The symbols move the nodes like this.
Zep u Vab
Zep n Vaf
Zep r Kas
Zep g Siz
Zep i Gup
Zep p Kif
Bon u Raz
Bon n Sog
Bon r Kan
Bon g Vef
Bon i Bim
Bon p Zom
Nur u Sus
Nur n Raz
Nur r Vut
Nur g Mur
Nur i Fep
Nur p Vef
Dev u Mub
Dev n Gal
Dev r Zir
Dev g Sus
Dev i Tuk
Dev p Raz
Vaf u Gor
Vaf n Bug
Vaf r Kav
Vaf g Gup
Vaf i Zep
Vaf p Lor
Nup u Baf
Nup n Tof
Nup r Zin
Nup g Mut
Nup i Lar
Nup p Ked
Vin u Ref
Vin n Mur
Vin r Bim
Vin g Sog
Vin i Vut
Vin p Gor
Nit u Lor
Nit n Zod
Nit r Mut
Nit g Nup
Nit i Tof
Nit p Nug
Siz u Zom
Siz n Gup
Siz r Sef
Siz g Kas
Siz i Kav
Siz p Rog
Ref u Piz
Ref n Zir
Ref r Nur
Ref g Ziv
Ref i Res
Ref p Vut
Vut u Res
Vut n Vin
Vut r Vef
Vut g Bon
Vut i Sog
Vut p Vab
Bug u Kan
Bug n Dit
Bug r Siz
Bug g Zep
Bug i Vaf
Bug p Sef
Tof u Kif
Tof n Nit
Tof r Bip
Tof g Lar
Tof i Nup
Tof p Vez
Vab u Sog
Vab n Gor
Vab r Dit
Vab g Zom
Vab i Nub
Vab p Gup
Lib u Lin
Lib n Kaz
Lib r Doz
Lib g Sig
Lib i Fer
Lib p Piz
Gep u Bip
Gep n Bil
Gep r Puv
Gep g Lil
Gep i Lin
Gep p Lib
Lub u Kas
Lub n Rog
Lub r Tof
Lub g Zod
Lub i Buv
Lub p Bip
Fep u Pir
Fep n Nur
Fep r Sog
Fep g Vin
Fep i Mur
Fep p Vor
Gor u Vut
Gor n Kan
Gor r Mek
Gor g Nub
Gor i Vab
Gor p Zep
Mef u Nug
Mef n Lil
Mef r Kaz
Mef g Dol
Mef i Puv
Mef p Mub
Ked u Lar
Ked n Vez
Ked r Lil
Ked g Gep
Ked i Bil
Ked p Zum
Bip u Buv
Bip n Mut
Bip r Vez
Bip g Tuf
Bip i Zin
Bip p Lin
Buv u Gid
Buv n Lub
Buv r Nup
Buv g Nit
Buv i Zod
Buv p Zin
Res u Gal
Res n Ref
Res r Fep
Res g Raz
Res i Ziv
Res p Sog
Mur u Zir
Mur n Fep
Mur r Bon
Mur g Vut
Mur i Vin
Mur p Kan
Kav u Mek
Kav n Siz
Kav r Lor
Kav g Gid
Kav i Kas
Kav p Lub
Gid u Bug
Gid n Kas
Gid r Baf
Gid g Lor
Gid i Sef
Gid p Zod
Dit u Vor
Dit n Mek
Dit r Gup
Dit g Vaf
Dit i Bug
Dit p Gid
Zom u Bim
Zom n Nub
Zom r Vaf
Zom g Dit
Zom i Mek
Zom p Kav
Kan u Vin
Kan n Vor
Kan r Zom
Kan g Vab
Kan i Gor
Kan p Vaf
Bim u Nur
Bim n Bon
Bim r Gor
Bim g Vor
Bim i Vef
Bim p Mek
Baf u Siz
Baf n Kif
Baf r Zod
Baf g Lub
Baf i Rog
Baf p Lar
Sog u Ziv
Sog n Vut
Sog r Vor
Sog g Bim
Sog i Bon
Sog p Nub
Raz u Tuk
Raz n Ziv
Raz r Vin
Raz g Fep
Raz i Nur
Raz p Bim
Dol u Ked
Dol n Puv
Dol r Fer
Dol g Kaz
Dol i Zum
Dol p Muv
Zod u Sef
Zod n Buv
Zod r Lar
Zod g Tof
Zod i Nit
Zod p Tuf
Nub u Bon
Nub n Vab
Nub r Bug
Nub g Mek
Nub i Zom
Nub p Siz
Kif u Gup
Kif n Lor
Kif r Buv
Kif g Rog
Kif i Baf
Kif p Nup
Kaz u Gep
Kaz n Zum
Kaz r Mub
Kaz g Fer
Kaz i Lib
Kaz p Vad
Lin u Zin
Lin n Gep
Lin r Dol
Lin g Mef
Lin i Lil
Lin p Fer
Mub u Puv
Mub n Sig
Mub r Vad
Mub g Muv
Mub i Doz
Mub p Tuk
Zum u Bil
Zum n Dol
Zum r Sig
Zum g Lib
Zum i Kaz
Zum p Zot
Rog u Kav
Rog n Baf
Rog r Nit
Rog g Buv
Rog i Lub
Rog p Mut
Nug u Tof
Nug n Tuf
Nug r Gep
Nug g Ked
Nug i Vez
Nug p Puv
Vef u Fep
Vef n Bim
Vef r Vab
Vef g Kan
Vef i Vor
Vef p Dit
Gal u Sig
Gal n Piz
Gal r Pir
Gal g Tuk
Gal i Dev
Gal p Ziv
Fer u Lil
Fer n Lib
Fer r Muv
Fer g Mub
Fer i Sig
Fer p Gal
Tuk u Doz
Tuk n Dev
Tuk r Ref
Tuk g Pir
Tuk i Sus
Tuk p Nur
Mek u Vef
Mek n Zom
Mek r Zep
Mek g Bug
Mek i Dit
Mek p Kas
Sus u Muv
Sus n Tuk
Sus r Res
Sus g Zir
Sus i Pir
Sus p Fep
Lor u Zep
Lor n Sef
Lor r Lub
Lor g Baf
Lor i Kif
Lor p Tof
Zir u Vad
Zir n Pir
Zir r Raz
Zir g Res
Zir i Ref
Zir p Vin
Vor u Mur
Vor n Vef
Vor r Nub
Vor g Gor
Vor i Kan
Vor p Bug
Lar u Rog
Lar n Nup
Lar r Tuf
Lar g Bip
Lar i Mut
Lar p Bil
Piz u Fer
Piz n Vad
Piz r Sus
Piz g Dev
Piz i Gal
Piz p Res
Vez u Nup
Vez n Nug
Vez r Lin
Vez g Bil
Vez i Ked
Vez p Dol
Lil u Tuf
Lil n Lin
Lil r Zum
Lil g Puv
Lil i Mef
Lil p Sig
Ziv u Dev
Ziv n Res
Ziv r Mur
Ziv g Nur
Ziv i Raz
Ziv p Bon
Tuf u Nit
Tuf n Zin
Tuf r Bil
Tuf g Vez
Tuf i Nug
Tuf p Mef
Doz u Dol
Doz n Mub
Doz r Piz
Doz g Zot
Doz i Muv
Doz p Sus
Zot u Kaz
Zot n Muv
Zot r Dev
Zot g Piz
Zot i Vad
Zot p Zir
Bil u Mut
Bil n Ked
Bil r Mef
Bil g Lin
Bil i Gep
Bil p Kaz
Kas u Dit
Kas n Kav
Kas r Kif
Kas g Sef
Kas i Gid
Kas p Buv
Puv u Vez
Puv n Mef
Puv r Lib
Puv g Zum
Puv i Dol
Puv p Doz
Pir u Zot
Pir n Sus
Pir r Ziv
Pir g Ref
Pir i Zir
Pir p Mur
Muv u Zum
Muv n Doz
Muv r Gal
Muv g Vad
Muv i Zot
Muv p Pir
Mut u Lub
Mut n Lar
Mut r Nug
Mut g Zin
Mut i Bip
Mut p Gep
Vad u Lib
Vad n Zot
Vad r Tuk
Vad g Gal
Vad i Piz
Vad p Ref
Zin u Zod
Zin n Bip
Zin r Ked
Zin g Nug
Zin i Tuf
Zin p Lil
Sig u Mef
Sig n Fer
Sig r Zot
Sig g Doz
Sig i Mub
Sig p Dev
Gup u Nub
Gup n Zep
Gup r Gid
Gup g Kav
Gup i Siz
Gup p Baf
Sef u Vaf
Sef n Gid
Sef r Rog
Sef g Kif
Sef i Lor
Sef p Nit

The rows follow the links: the fewer symbols apart two nodes are, the more alike their rows tend to be.

Each row is also shifted at random along 3 hidden directions that mean nothing.

Some nodes, each with a row of numbers:
Tuk -> [-4, -13, 4, 0, -8, -2, -7, -3, -2, 11, 4, -2, 0, -14, 3, -10, 0, 12, 2, 3, -21, -22, -5, -10, -14, 3, 6, 10, -5]
Mur -> [5, 5, 14, -11, -17, -15, -4, 8, 4, 0, 0, 1, -6, 2, -4, 0, 20, 10, -11, -6, 13, -8, 9, -11, -13, 1, -2, -5, 7]
Vaf -> [43, 12, 8, 8, -12, -21, 9, 7, 9, -14, -5, 25, 15, 8, -9, 4, 13, 2, 8, -1, 2, 9, 5, -5, -5, 0, -10, 17, 3]
Mut -> [-3, 2, 3, -4, 14, 15, 6, 5, 4, -2, 4, -1, 6, 14, 0, 16, 5, -15, -14, 3, 25, 12, 3, 7, 16, 4, -5, -18, -3]
Tof -> [1, 2, -8, 11, 14, 19, 4, -11, 8, 0, 3, -6, 21, -22, 12, 4, -25, -3, 0, 16, -13, 18, 8, 16, 4, -7, -10, 28, -10]
Vin -> [-10, 14, -10, -17, -1, -7, -15, 2, -14, 2, -6, -35, -31, 7, 2, 1, -3, 11, -9, -19, 17, 3, 5, 4, -14, -12, 5, -27, 13]
Zep -> [4, 29, -14, -4, 12, -1, -1, 2, -13, -16, -8, -19, -17, 15, -1, 9, -12, 2, 0, -16, 8, 23, 1, 14, -5, -12, -5, -15, 6]
Zom -> [-27, 18, 14, -1, -11, -16, 9, 11, 0, -17, -5, 21, 0, 24, -16, 9, 22, -2, -3, -13, 12, -1, 5, -3, -7, 2, -18, -8, 5]
Dit -> [0, 15, 10, 3, -10, -17, 8, 6, 4, -16, -3, 21, 9, 10, -9, 6, 13, 3, 2, -2, 0, 5, 7, -3, -7, 0, -17, 13, 4]
Kan -> [-16, 9, 11, 5, -23, -21, 6, 9, 8, -7, -9, 24, 9, 4, -12, -2, 21, 7, 10, -7, 3, -7, 5, -12, -6, 0, -6, 4, 3]
Sog -> [-50, 22, -12, -11, 1, 2, -14, -2, -15, -5, -8, -36, -26, -17, 12, -7, -14, 17, -7, -3, -6, 14, 7, 6, -13, -17, 4, -6, 11]
Kav -> [-21, 24, 6, 3, -5, 4, 12, 5, 2, -24, -2, 14, 18, -12, 4, 2, 5, 8, 0, 13, -19, 25, 5, -4, 1, 2, -8, 16, -9]
Vad -> [-2, -12, 5, -6, -1, 4, -5, -2, -5, 7, 7, -5, -8, -12, 5, -11, 2, 8, -3, 8, -17, -12, -10, -12, -3, 6, 13, 1, -2]
Vor -> [-34, 14, 4, -1, -16, -14, 1, 6, 1, -9, -11, 6, -4, 2, -7, -2, 13, 9, 6, -8, 2, 1, 5, -7, -8, -4, -5, -4, 6]
Mef -> [23, -26, 0, 7, 5, 0, 0, -3, 4, 14, 4, 12, 0, 12, -8, -1, 0, -16, 6, -1, 10, -15, -10, 0, 18, 7, 8, -2, 1]
Tuf -> [-2, -4, -18, 6, 14, 23, -6, -11, 2, 6, 1, -25, 4, -33, 21, -5, -33, -1, 3, 22, -15, 24, 3, 16, 17, -11, 9, 21, -2]
Dol -> [9, -25, 12, 2, 3, -1, 4, 1, 4, 9, 11, 17, 1, 12, -8, 2, 9, -17, -3, 4, 6, -17, -9, -4, 15, 12, 2, 5, 2]
Lub -> [33, -1, -2, 17, -4, 1, 13, 0, 17, 2, -4, 24, 33, 2, -5, 7, 0, -8, 15, 0, 2, 1, 3, 0, 3, 5, -9, 7, -15]
Sef -> [34, 13, -9, 14, -6, 0, 8, 0, 9, -9, -10, 13, 20, -9, 2, -2, -3, 3, 17, 2, -12, 15, -1, -2, 3, 0, 1, 5, -10]
Zot -> [-29, -6, 8, -17, 6, 10, -6, 2, -12, -2, 10, -11, -20, 3, 3, -2, 11, 1, -16, 3, -4, -9, -14, -10, 0, 9, 10, -21, 0]
Lib -> [-29, -14, 10, -12, 18, 10, -1, -1, -11, -2, 16, -6, -19, 14, -2, 4, 2, -11, -19, 4, 3, -7, -11, 3, 7, 9, 0, -9, 5]
Vut -> [-34, 12, 7, -12, -13, -7, -4, 7, -4, -5, -3, -9, -13, -6, 1, -1, 14, 14, -10, -3, 5, 3, 9, -8, -12, -4, 0, -8, 8]
Lor -> [-33, 25, -28, 6, 19, 22, -1, -8, -13, -12, -10, -25, -4, -8, 10, 2, -31, 4, 8, -4, -14, 28, -4, 18, -1, -14, -1, -13, -6]
Gup -> [21, 25, -10, -2, 7, -5, 2, 5, -8, -15, -8, -8, -10, 16, -2, 7, -3, 0, 1, -14, 12, 19, 1, 9, 0, -8, -5, -17, 4]

In each set, the symbols that take the first to the second take the third to the fourth, perhaps in another order. Give the fourth.
Answers are names.
A [-27, 26, 14, -9, 0, -7, 10, 13, -6, -24, -2, 13, -5, 28, -10, 14, 21, -3, -13, -10, 15, 11, 2, 1, -3, 3, -17, -16, 4]
B [7, 13, -12, 12, 2, 8, 9, -1, 4, -6, -9, 5, 20, -4, 2, 1, -11, 0, 14, 1, -10, 13, -1, 7, 3, -1, -4, 1, -13]
C [33, 0, -7, -1, -10, -13, -16, -7, 2, 10, -2, -20, -4, -32, 12, -12, -16, 22, 5, 4, -17, 1, 12, 1, -19, -16, 2, 33, 8]
D Kan

A [20, -25, 7, 0, 10, -2, 0, -2, -2, 10, 11, 7, -11, 23, -10, 4, 5, -18, -4, -5, 14, -18, -11, 1, 12, 10, 5, -9, 4]
B [2, -22, 11, -2, 5, 4, 0, -6, -1, 3, 15, 6, 0, -10, 2, -4, -2, -5, -8, 17, -17, -10, -4, -3, 6, 8, 2, 27, 1]
C [21, 11, -26, 15, 12, 11, 2, -9, 2, 3, -10, -11, 9, -3, 4, 3, -27, -3, 16, -7, -4, 13, -1, 16, 1, -10, -2, -4, -9]
D Buv

A [-52, -8, 13, -14, 10, 17, -3, -5, -12, -6, 17, -8, -8, -20, 13, -7, 1, 5, -20, 24, -29, 1, -7, -6, 0, 8, 5, 15, 0]
B [-15, -18, 0, 4, 6, 10, 4, -2, 3, 6, 3, 9, 2, 3, -3, -1, -1, -15, 2, 8, 2, -6, -8, -1, 21, 7, 6, -2, -2]
C [20, 15, 1, 8, -8, 0, 12, 5, 8, -13, -8, 19, 20, -1, -1, 2, 9, 2, 11, 3, -6, 14, 1, -4, 3, 5, -3, 1, -10]
D Nub

A [-12, -9, -1, -10, 12, 13, -9, -8, -13, 3, 12, -20, -19, -15, 13, -9, -10, 4, -11, 12, -20, -1, -9, 1, 2, -1, 12, 7, 3]
B [8, -13, 3, -5, -4, 1, -8, -4, -6, 10, 3, -3, -9, -7, 2, -11, 3, 6, 1, 2, -13, -16, -10, -11, -5, 6, 14, -5, -3]
C [-32, 26, 1, 5, -2, 10, 10, 1, 2, -24, -2, 8, 17, -18, 9, -1, -1, 9, 1, 16, -24, 27, 3, 1, 0, -1, -10, 16, -9]
D Kif

A [-42, 25, -6, 1, 6, -1, 2, -3, -9, -20, -2, -12, -6, -8, 5, 2, -18, 10, -3, 2, -19, 22, 8, 13, -12, -14, -17, 23, 6]
B [-14, 25, -1, 2, 2, 3, 5, 0, -4, -22, -3, 0, 9, -15, 8, 2, -7, 9, 1, 10, -21, 27, 6, 4, -2, -7, -9, 17, -2]
C [35, -16, 10, 4, -19, -17, -6, -3, 11, 16, 3, 9, 11, -18, 0, -10, 4, 12, 4, 3, -15, -22, 9, -9, -22, -1, -5, 33, 0]
D Mur

A [-15, 30, -17, -1, 16, 5, -4, -6, -14, -19, -8, -25, -14, -9, 10, 1, -27, 9, 0, -1, -16, 32, 6, 17, -8, -19, -7, 11, 5]
B [17, 4, -5, 13, 3, 4, 11, 2, 8, 1, -3, 15, 20, 18, -7, 10, 2, -10, 7, -8, 14, 3, -1, 5, 4, 4, -9, -15, -13]
C [2, 3, -10, 7, 15, 13, 5, -7, 5, 3, 1, -6, 14, 1, 3, 10, -15, -8, -1, 2, 4, 12, 4, 16, 4, -5, -11, 2, -8]
D Bil

A [30, -25, 23, 0, -8, -2, 2, -1, 9, 4, 16, 22, 10, -14, 1, -9, 11, 0, -5, 23, -21, -14, -5, -15, 7, 12, 7, 35, 1]
B [5, -20, 18, 2, -23, -10, 0, -3, 11, 12, 8, 24, 18, -19, 0, -11, 13, 12, 4, 11, -25, -27, 0, -18, -17, 11, -1, 30, -10]
C [-35, -14, 29, -6, -18, 1, 4, 6, 6, -1, 11, 28, 14, -12, 0, -8, 29, 6, -8, 16, -21, -22, -6, -23, -5, 19, 4, 12, -11]
D Nur

A [3, 7, -5, 7, -21, -15, -7, 0, 6, -1, -11, -2, 6, -34, 8, -15, -8, 22, 15, 5, -21, 6, 11, -5, -11, -12, 4, 30, 6]
B [25, 20, 2, 3, -3, -12, 6, 6, 1, -17, -6, 10, 5, 8, -4, 5, 4, 3, 4, -2, 1, 16, 4, 3, -3, -3, -8, 8, 1]
C [68, -3, -11, 16, 2, -5, 9, -2, 13, 10, -6, 12, 21, 15, -9, 6, -5, -11, 16, -13, 16, -1, 3, 8, 5, 0, -3, -7, -9]
D Ked

A [-10, -11, 0, -8, 2, 8, -8, -5, -8, 5, 6, -13, -14, -15, 9, -12, -1, 7, -3, 6, -19, -10, -10, -8, -5, 4, 14, -1, -2]
B [14, -4, 3, -5, -10, -11, -10, -3, 1, 9, 3, -12, -3, -19, 6, -7, -4, 16, -4, 4, -11, -11, 11, -2, -21, -7, -3, 25, 5]
C [11, -15, -4, 10, 2, 12, 2, -3, 8, 8, 1, 4, 10, -15, 6, -6, -6, -10, 8, 16, -2, 6, -2, -2, 24, 3, 12, 8, -3]
D Fer

A [-50, 24, -8, 3, 5, -2, -1, -5, -9, -16, -6, -14, -7, -8, 4, 0, -20, 10, 3, -1, -18, 17, 8, 12, -14, -17, -16, 20, 7]
B [15, 22, -9, 4, 6, -3, 3, -1, -5, -15, -5, -7, -2, -7, 4, 1, -15, 7, 6, 0, -12, 23, 6, 10, -6, -11, -7, 17, 3]
C [-1, -10, -24, 6, 17, 18, -8, -9, -4, 10, -3, -23, -10, -11, 10, -6, -28, -9, 8, 3, 0, 9, -7, 12, 21, -6, 16, -6, 1]
D Puv

A [35, -13, -15, 8, 8, 10, -4, -5, 5, 13, -3, -8, 2, -12, 5, -6, -16, -11, 11, 8, 5, 7, -4, 6, 24, -4, 16, 1, 0]
B [55, -5, -11, 9, 10, 4, 2, -5, 9, 11, -1, -1, 14, 1, 3, 6, -14, -10, 4, 0, 13, 9, 6, 11, 10, -4, -1, 5, -6]
C [2, 3, 3, -11, -7, -11, -11, 1, -5, 5, 1, -17, -15, 1, 2, 0, 5, 11, -10, -10, 10, -8, 8, -2, -20, -7, -4, -6, 9]
D Sus

A [-7, 28, -12, 2, 9, 6, 1, -1, -10, -19, -7, -16, -5, -8, 10, 2, -17, 9, 2, 2, -14, 29, 4, 11, -3, -12, -4, 5, 0]
B [15, 0, -3, 13, 3, 7, 12, -3, 13, 0, -1, 17, 30, -1, -1, 6, -5, -6, 9, 2, -3, 5, 4, 5, 3, 2, -13, 9, -13]
C [-15, 21, 6, -1, 0, -9, 7, 5, -4, -18, -2, 7, 1, 11, -7, 8, 5, 3, -2, -5, 2, 14, 6, 3, -6, -3, -15, 6, 4]
D Kif

A [-23, -6, -1, -13, 5, 2, -8, 2, -15, 9, 1, -15, -27, 25, -5, 0, 9, 0, -7, -22, 16, -24, -12, -3, -13, 6, 6, -44, 2]
B [-5, 4, -1, -15, 4, -10, -11, 0, -11, 8, 0, -24, -26, 13, -2, 5, 3, 6, -15, -19, 18, -12, 4, 1, -21, -7, -3, -23, 9]
C [-35, 4, 0, 15, 6, 20, 12, -12, 13, -6, 6, 9, 38, -37, 13, 0, -22, 2, 3, 31, -36, 19, 11, 9, 0, -3, -18, 51, -15]
D Zin

